Below is a small trained network, with its code and all its weights. Each question gives an input and a class and asks what happens when units are switched off, that is, made to give their printed mean instead of their output.

import numpy as np


def w(rows, s, z=0):
    codes = np.array(rows[::2]) - 128.0
    scale = np.full(codes.shape[1], s)
    scale[-1] = z or s
    return codes * scale


def f(y):
    return np.maximum(y, 0)


def log_softmax(a):
    a = a - a.max(-1, keepdims=True)
    return a - np.log(np.exp(a).sum(-1, keepdims=True))


def net(x, mask):
    res = np.array(x, float).reshape(1, 3) / 4 @ E
    y = f(res @ A[0][:, :-1].T + A[0][:, -1])
    res = res + np.where(mask, y, B[0][:, -1]) @ B[0][:, :-1]
    return log_softmax(res[-1] @ U[:, :-1].T + U[:, -1])


A, B = {}, {}
E = w([
[75,7,167,94],'x0',
[202,114,146,46],'x1',
[174,38,62,161],'x2',
],0.013)
A[0] = w([
[184,178,164,170,54],'neuron 1',
[181,148,143,80,81],'neuron 2',
[140,171,99,135,255],'neuron 3',
[84,100,143,94,238],'neuron 4',
[104,89,202,114,65],'neuron 5',
[130,79,48,185,83],'neuron 6',
[59,192,253,115,71],'neuron 7',
[91,136,118,152,106],'neuron 8',
[104,145,162,122,200],'neuron 9',
[181,138,98,163,95],'neuron 10',
[78,181,149,77,36],'neuron 11',
[92,114,118,105,89],'neuron 12',
[156,115,170,86,77],'neuron 13',
[202,96,132,93,90],'neuron 14',
[90,82,177,99,100],'neuron 15',
[158,127,147,65,81],'neuron 16',
[111,94,135,109,58],'neuron 17',
[83,95,141,93,67],'neuron 18',
[118,161,90,104,92],'neuron 19',
[61,132,92,157,83],'neuron 20',
[66,131,136,201,110],'neuron 21',
[131,173,77,116,57],'neuron 22',
[97,170,168,103,46],'neuron 23',
[107,116,136,110,100],'neuron 24',
[101,70,127,113,190],'neuron 25',
[170,183,101,136,44],'neuron 26',
[100,101,149,115,75],'neuron 27',
[140,134,139,56,137],'neuron 28',
],0.019,0.012)
B[0] = w([
[105,161,77,192,173],'neuron 1',
[24,127,124,95,168],'neuron 2',
[171,208,153,149,227],'neuron 3',
[182,213,149,141,221],'neuron 4',
[115,158,87,218,176],'neuron 5',
[177,15,102,64,201],'neuron 6',
[176,1,93,132,250],'neuron 7',
[78,135,159,125,158],'neuron 8',
[208,80,162,91,197],'neuron 9',
[146,117,92,174,166],'neuron 10',
[138,51,61,129,180],'neuron 11',
[116,148,98,145,145],'neuron 12',
[62,123,101,116,161],'neuron 13',
[60,57,165,58,177],'neuron 14',
[106,197,66,169,191],'neuron 15',
[20,111,170,100,166],'neuron 16',
[129,129,59,222,149],'neuron 17',
[115,166,70,194,165],'neuron 18',
[114,132,76,164,149],'neuron 19',
[19,113,184,62,173],'neuron 20',
[18,148,233,60,199],'neuron 21',
[104,151,80,188,158],'neuron 22',
[133,59,78,137,172],'neuron 23',
[140,145,105,165,145],'neuron 24',
[188,184,115,159,212],'neuron 25',
[106,159,80,211,174],'neuron 26',
[121,157,85,166,154],'neuron 27',
[96,132,197,76,181],'neuron 28',
],0.0098,0.019)
U = w([
[101,200,94,191,90],'0',
[2,133,182,97,120],'1',
[159,45,101,122,90],'2',
[214,222,216,110,253],'3',
],0.018,0.013)

Each question gives the input, the list of numbers given to net, and the class t.
The units are the neurons (one row each of A and B). Each row of codes is followed by its name. A weight is (code - 128) times the scale printed after its matrix; where a second scale follows, it is the last column's (A, B and U).
mask holds one flag per neuron, in row order. A switched-off neuron (its flag False) gives its mean, the last column of its row in B, instead of its output. The means were averaged over made-up inputs and are rounded, as every weight is.
A unit's drop is (log p(t) with every unit on - log p(t) with that unit switched off) / (log p(t) with every unit on - log p(t) with every unit switched off).
The circuit of an input: a set's keep is (log p(t) with only the set's units on - log p(t) with every unit switched off) / (log p(t) with every unit on - log p(t) with every unit switched off). Starting from the 12 units with the biggest drops (on a tie, the unit counted first), units are removed one at a time, each time the one whose removal leaves the highest keep (on an exact tie, the one counted first), for as long as the keep stays at least 0.8.
units of the circuit, in order: the units of the circuit, biggest drop first
most important unit: the unit with the biggest drop
top k neurons: the k neurons with the biggest drops, biggest first
drop of u: that unit's drop, to one decimal
input [-4,-4,-6], class 2: units of the circuit, in order	(neuron 7)
input [4,-4,2], class 0: top 2 neurons	(neuron 25; neuron 14)
input [1,-7,6], class 1: top 3 neurons	(neuron 21; neuron 7; neuron 20)
input [5,5,-6], class 2: top 2 neurons	(neuron 7; neuron 21)
input [-7,7,-2], class 0: top 3 neurons	(neuron 26; neuron 21; neuron 1)
input [0,3,0], class 3: top 2 neurons	(neuron 21; neuron 20)
input [-3,-3,5], class 2: top 2 neurons	(neuron 6; neuron 4)
input [-5,-6,5], class 1: top 2 neurons	(neuron 21; neuron 7)
input [8,4,-8], class 0: top 3 neurons	(neuron 15; neuron 5; neuron 4)
input [-2,-3,-4], class 2: top 3 neurons	(neuron 7; neuron 4; neuron 25)
input [5,2,-5], class 0: top 2 neurons	(neuron 15; neuron 6)
input [6,8,-3], class 1: top 3 neurons	(neuron 16; neuron 14; neuron 28)
input [-3,-4,-2], class 1: top 3 neurons	(neuron 4; neuron 25; neuron 21)
input [-4,-4,6], class 2: most important unit	neuron 6
input [4,-4,-5], class 2: top 2 neurons	(neuron 7; neuron 9)
input [4,5,-6], class 2: top 2 neurons	(neuron 7; neuron 21)
input [3,-2,-5], class 2: drop of neuron 7	0.7
input [2,-3,-3], class 3: drop of neuron 4	0.1
input [-3,-5,-4], class 1: drop of neuron 21	0.5
input [4,1,-8], class 2: drop of neuron 7	0.3
input [3,-3,-3], class 3: most important unit	neuron 4
